Here is a tiny trained network, its code and every weight. The questions are about switching its units off for an input and a class, where a switched-off unit gives its printed mean instead of its output.

import numpy as np


def w(rows, s, z=0):
    codes = np.array(rows[::2]) - 128.0
    scale = np.full(codes.shape[1], s)
    scale[-1] = z or s
    return codes * scale


def norm(h):
    return h / np.sqrt((h * h).mean(-1, keepdims=True) + 1e-5)


def f(y):
    return y / 2 * (1 + np.tanh(0.7978845608 * (y + 0.044715 * y**3)))


def log_softmax(a):
    a = a - a.max(-1, keepdims=True)
    return a - np.log(np.exp(a).sum(-1, keepdims=True))


def net(x, mask):
    res = np.array(x, float).reshape(1, 8) / 4 @ E
    u = 0
    for l in range(4):
        y = f(norm(res) @ A[l][:, :-1].T + A[l][:, -1])
        res = res + np.where(mask[u : u + 14], y, B[l][:, -1]) @ B[l][:, :-1]
        u += 14
    return log_softmax(norm(res)[-1] @ U[:, :-1].T + U[:, -1])


A, B = {}, {}
E = w([
[127,129,127],'x0',
[128,129,127],'x1',
[128,128,128],'x2',
[2,232,53],'x3',
[129,128,128],'x4',
[221,217,126],'x5',
[177,87,38],'x6',
[128,128,128],'x7',
],0.0096)
A[0] = w([
[124,179,69,122],'L0N0',
[42,246,66,167],'L0N1',
[200,134,191,108],'L0N2',
[111,185,80,142],'L0N3',
[139,206,157,146],'L0N4',
[134,170,21,51],'L0N5',
[127,103,57,155],'L0N6',
[58,92,173,66],'L0N7',
[190,156,236,8],'L0N8',
[198,132,79,49],'L0N9',
[108,83,195,53],'L0N10',
[53,14,174,68],'L0N11',
[39,16,132,254],'L0N12',
[44,154,163,32],'L0N13',
],0.012,0.0071)
B[0] = w([
[134,138,44,156],'L0N0',
[113,150,24,241],'L0N1',
[52,132,195,163],'L0N2',
[141,185,71,166],'L0N3',
[34,246,146,161],'L0N4',
[195,124,8,151],'L0N5',
[200,169,51,158],'L0N6',
[35,123,243,146],'L0N7',
[254,10,244,146],'L0N8',
[195,119,87,135],'L0N9',
[105,81,225,138],'L0N10',
[213,156,239,178],'L0N11',
[40,12,110,254],'L0N12',
[13,93,89,143],'L0N13',
],0.0078,0.0096)
A[1] = w([
[133,189,249,34],'L1N0',
[199,171,28,170],'L1N1',
[36,142,87,106],'L1N2',
[213,121,86,85],'L1N3',
[198,140,124,102],'L1N4',
[114,170,242,72],'L1N5',
[112,122,131,140],'L1N6',
[209,134,169,149],'L1N7',
[66,101,114,16],'L1N8',
[115,59,136,73],'L1N9',
[47,73,103,1],'L1N10',
[108,164,234,115],'L1N11',
[216,174,67,147],'L1N12',
[179,165,137,164],'L1N13',
],0.013,0.0081)
B[1] = w([
[254,152,108,153],'L1N0',
[106,105,164,254],'L1N1',
[85,143,99,193],'L1N2',
[86,118,165,151],'L1N3',
[117,170,159,137],'L1N4',
[199,114,174,164],'L1N5',
[107,125,113,141],'L1N6',
[96,227,129,174],'L1N7',
[110,161,80,122],'L1N8',
[176,117,123,150],'L1N9',
[110,183,86,139],'L1N10',
[193,66,159,178],'L1N11',
[107,121,181,208],'L1N12',
[126,187,159,158],'L1N13',
],0.014,0.0072)
A[2] = w([
[116,91,90,1],'L2N0',
[208,72,110,33],'L2N1',
[95,8,87,187],'L2N2',
[152,150,218,96],'L2N3',
[217,133,153,200],'L2N4',
[132,80,73,154],'L2N5',
[134,35,162,58],'L2N6',
[203,187,77,35],'L2N7',
[159,194,94,172],'L2N8',
[175,211,85,118],'L2N9',
[92,226,102,154],'L2N10',
[60,122,127,9],'L2N11',
[139,112,26,139],'L2N12',
[115,177,103,94],'L2N13',
],0.017,0.0058)
B[2] = w([
[129,185,114,128],'L2N0',
[212,67,74,151],'L2N1',
[133,160,54,255],'L2N2',
[107,225,180,198],'L2N3',
[49,127,82,195],'L2N4',
[215,173,90,172],'L2N5',
[185,56,137,196],'L2N6',
[192,11,137,137],'L2N7',
[84,69,187,173],'L2N8',
[101,39,191,169],'L2N9',
[128,74,191,224],'L2N10',
[113,77,109,140],'L2N11',
[228,150,233,194],'L2N12',
[137,94,187,156],'L2N13',
],0.013,0.0096)
A[3] = w([
[130,162,103,129],'L3N0',
[174,237,160,124],'L3N1',
[163,139,57,224],'L3N2',
[175,200,43,103],'L3N3',
[67,151,84,65],'L3N4',
[158,90,86,127],'L3N5',
[61,205,176,70],'L3N6',
[145,155,117,45],'L3N7',
[39,156,138,135],'L3N8',
[148,55,127,133],'L3N9',
[179,217,186,83],'L3N10',
[249,147,61,21],'L3N11',
[196,97,77,1],'L3N12',
[89,117,112,26],'L3N13',
],0.015,0.0092)
B[3] = w([
[60,89,74,129],'L3N0',
[138,230,55,203],'L3N1',
[105,232,23,253],'L3N2',
[82,249,177,183],'L3N3',
[148,53,74,153],'L3N4',
[97,180,152,180],'L3N5',
[48,92,230,207],'L3N6',
[123,145,89,101],'L3N7',
[67,32,96,240],'L3N8',
[254,135,224,221],'L3N9',
[191,242,33,199],'L3N10',
[69,3,187,188],'L3N11',
[172,26,88,146],'L3N12',
[26,13,106,109],'L3N13',
],0.0098,0.0051)
U = w([
[231,18,244,153],'0',
[220,241,197,46],'1',
[79,52,47,254],'2',
[50,104,233,123],'3',
[244,26,39,160],'4',
[74,222,241,61],'5',
[141,210,5,64],'6',
],0.021,0.005)

Each question gives the input, the list of numbers given to net, and the class t.
The units are the neurons (one row each of A and B). Each row of codes is followed by its name. A weight is (code - 128) times the scale printed after its matrix; where a second scale follows, it is the last column's (A, B and U).
mask holds one flag per neuron, layer by layer. A switched-off neuron (its flag False) gives its mean, the last column of its row in B, instead of its output. The means were averaged over made-up inputs and are rounded, as every weight is.
A unit's drop is (log p(t) with every unit on - log p(t) with that unit switched off) / (log p(t) with every unit on - log p(t) with every unit switched off).
most important unit: the unit with the biggest drop
top k neurons: the k neurons with the biggest drops, biggest first
top k neurons in layer l: the k neurons of layer l with the biggest drops, biggest first
drop of u: that unit's drop, to one decimal
input [8,-1,8,2,-5,2,8,-2], class 0: top neuron in layer 0 : [L0N12]
input [4,3,-3,-7,-2,0,8,-3], class 4: top 2 neurons : [L0N11, L2N6]
input [-4,2,-7,-3,-6,5,0,-5], class 1: top 3 neurons : [L0N2, L0N1, L1N0]
input [-7,-7,5,-4,-5,6,1,-6], class 5: top 2 neurons : [L1N7, L2N4]
input [8,1,1,1,-3,5,-8,6], class 3: top 3 neurons in layer 2 : [L2N9, L2N4, L2N8]
input [4,1,-3,-5,0,1,4,2], class 5: top 3 neurons : [L0N12, L1N7, L2N3]
input [-3,-2,1,-3,1,2,-3,-2], class 1: top 2 neurons : [L0N12, L1N7]
input [2,-7,-1,0,-7,3,7,-3], class 5: top 4 neurons : [L0N12, L1N12, L0N1, L1N1]
input [5,8,2,-4,8,5,-1,1], class 1: top 3 neurons : [L0N2, L1N0, L0N1]
input [-5,-4,-5,1,-6,-8,4,1], class 6: top 2 neurons : [L2N2, L3N2]
input [-4,-2,-7,-8,8,-1,1,6], class 4: top 2 neurons in layer 0 : [L0N4, L0N11]
input [8,-5,-7,1,1,8,3,7], class 0: top 3 neurons in layer 0 : [L0N8, L0N11, L0N0]
input [-1,0,2,0,0,7,2,-3], class 5: top 2 neurons : [L1N12, L1N1]
input [-2,-6,-1,2,-1,-7,-2,0], class 2: most important unit : L0N7
input [-7,-5,-1,-5,4,-2,1,2], class 4: top 2 neurons in layer 1 : [L1N12, L1N1]
input [1,5,4,3,2,-2,-1,3], class 2: top 2 neurons in layer 1 : [L1N2, L1N11]
input [-2,-7,4,-8,-5,5,-1,4], class 1: top 3 neurons : [L0N1, L0N2, L3N10]
input [7,2,-8,-8,0,-8,1,2], class 4: top 3 neurons in layer 2 : [L2N2, L2N12, L2N10]
input [7,-1,0,8,1,1,-6,0], class 3: top 2 neurons in layer 3 : [L3N6, L3N2]
input [4,-7,3,2,-4,1,-6,-4], class 3: most important unit : L0N12
input [-4,-7,-7,-1,-2,-8,4,7], class 4: drop of L0N11 : 0.3
